Below are the code and all the weights of a small trained network. Each question names an input and a class and asks about switching units off, where a switched-off unit gives its printed mean instead of its output.

import numpy as np


def w(rows, s, z=0):
    codes = np.array(rows[::2]) - 128.0
    scale = np.full(codes.shape[1], s)
    scale[-1] = z or s
    return codes * scale


def f(y):
    return np.maximum(y, 0)


def log_softmax(a):
    a = a - a.max(-1, keepdims=True)
    return a - np.log(np.exp(a).sum(-1, keepdims=True))


def net(x, mask):
    res = np.array(x, float).reshape(1, 3) / 4 @ E
    y = f(res @ A[0][:, :-1].T + A[0][:, -1])
    res = res + np.where(mask, y, B[0][:, -1]) @ B[0][:, :-1]
    return log_softmax(res[-1] @ U[:, :-1].T + U[:, -1])


A, B = {}, {}
E = w([
[3,189,155,103,123,130,111],'x0',
[137,131,120,91,135,200,151],'x1',
[108,136,166,184,201,111,174],'x2',
],0.016)
A[0] = w([
[131,49,15,105,78,123,124,168],'n0',
[131,133,123,93,56,68,111,163],'n1',
[193,111,77,160,151,85,199,146],'n2',
[96,145,59,60,82,146,120,209],'n3',
[111,126,126,148,164,111,252,251],'n4',
[186,158,109,140,135,204,132,38],'n5',
[133,117,74,76,178,194,98,161],'n6',
[202,70,101,194,98,200,137,253],'n7',
[124,137,121,122,216,181,194,61],'n8',
[207,108,69,112,144,149,100,181],'n9',
],0.012,0.0035)
B[0] = w([
[161,207,204,139,122,143,130,211],'n0',
[127,172,166,87,183,137,120,183],'n1',
[199,35,59,138,181,123,89,222],'n2',
[199,154,95,78,196,211,168,212],'n3',
[135,119,126,118,188,64,35,205],'n4',
[133,147,179,111,2,133,126,174],'n5',
[101,105,140,192,58,190,172,179],'n6',
[174,130,137,80,79,52,181,248],'n7',
[155,183,170,49,134,117,47,174],'n8',
[175,124,183,119,90,75,161,222],'n9',
],0.0095,0.016)
U = w([
[227,117,133,124,133,80,123,104],'0',
[100,165,108,80,144,140,103,252],'1',
[208,42,52,197,219,72,187,12],'2',
[62,134,90,191,156,35,115,55],'3',
[157,103,142,155,2,107,173,28],'4',
[117,122,35,111,112,208,200,120],'5',
],0.0087,0.0039)

Each question gives the input, the list of numbers given to net, and the class t.
The units are the neurons (one row each of A and B). Each row of codes is followed by its name. A weight is (code - 128) times the scale printed after its matrix; where a second scale follows, it is the last column's (A, B and U).
mask holds one flag per neuron, in row order. A switched-off neuron (its flag False) gives its mean, the last column of its row in B, instead of its output. The means were averaged over made-up inputs and are rounded, as every weight is.
A unit's drop is (log p(t) with every unit on - log p(t) with that unit switched off) / (log p(t) with every unit on - log p(t) with every unit switched off).
The circuit of an input: a set's keep is (log p(t) with only the set's units on - log p(t) with every unit switched off) / (log p(t) with every unit on - log p(t) with every unit switched off). Starting from all 10 units, units are removed one at a time, each time the one whose removal leaves the highest keep (on an exact tie, the one counted first), for as long as the keep stays at least 0.8.
units of the circuit, in order: the units of the circuit, biggest drop first
unit that matters most: the unit with the biggest drop
top k neurons: the k neurons with the biggest drops, biggest first
drop of u: that unit's drop, to one decimal
input [2,4,-8], class 5: unit that matters most -> n3
input [-8,3,0], class 4: units of the circuit, in order -> [n5; n3]
input [-1,-2,4], class 2: top 2 neurons -> [n0; n5]
input [6,1,-6], class 5: units of the circuit, in order -> [n3; n4]
input [0,4,-1], class 4: units of the circuit, in order -> [n2; n4]
input [8,1,-8], class 5: units of the circuit, in order -> [n3; n4]
input [3,4,1], class 1: units of the circuit, in order -> [n2; n7]
input [1,8,1], class 1: units of the circuit, in order -> [n9; n2]
input [2,7,-8], class 5: top 2 neurons -> [n3; n6]
input [-3,1,-6], class 4: units of the circuit, in order -> [n4; n6]
input [-7,6,-1], class 4: units of the circuit, in order -> [n5; n6]
input [5,-2,7], class 3: top 2 neurons -> [n3; n4]
input [1,5,8], class 1: top 3 neurons -> [n8; n7; n9]
input [1,0,4], class 3: unit that matters most -> n3
input [-8,4,8], class 0: top 2 neurons -> [n8; n5]
input [8,-2,2], class 3: top 2 neurons -> [n8; n0]
input [0,-2,5], class 2: top 3 neurons -> [n0; n5; n1]
input [-1,0,5], class 2: units of the circuit, in order -> [n0; n5]
input [1,-2,3], class 3: top 2 neurons -> [n3; n2]
input [4,2,1], class 1: unit that matters most -> n2
input [8,3,-3], class 5: top 2 neurons -> [n3; n4]
input [2,2,0], class 5: drop of n4 -> 0.2
input [1,5,6], class 1: drop of n7 -> 0.2
input [3,-3,1], class 3: drop of n3 -> 0.3
input [6,-5,6], class 3: drop of n9 -> 0.0
input [4,0,8], class 3: top 2 neurons -> [n3; n4]
input [-7,2,-3], class 4: unit that matters most -> n5
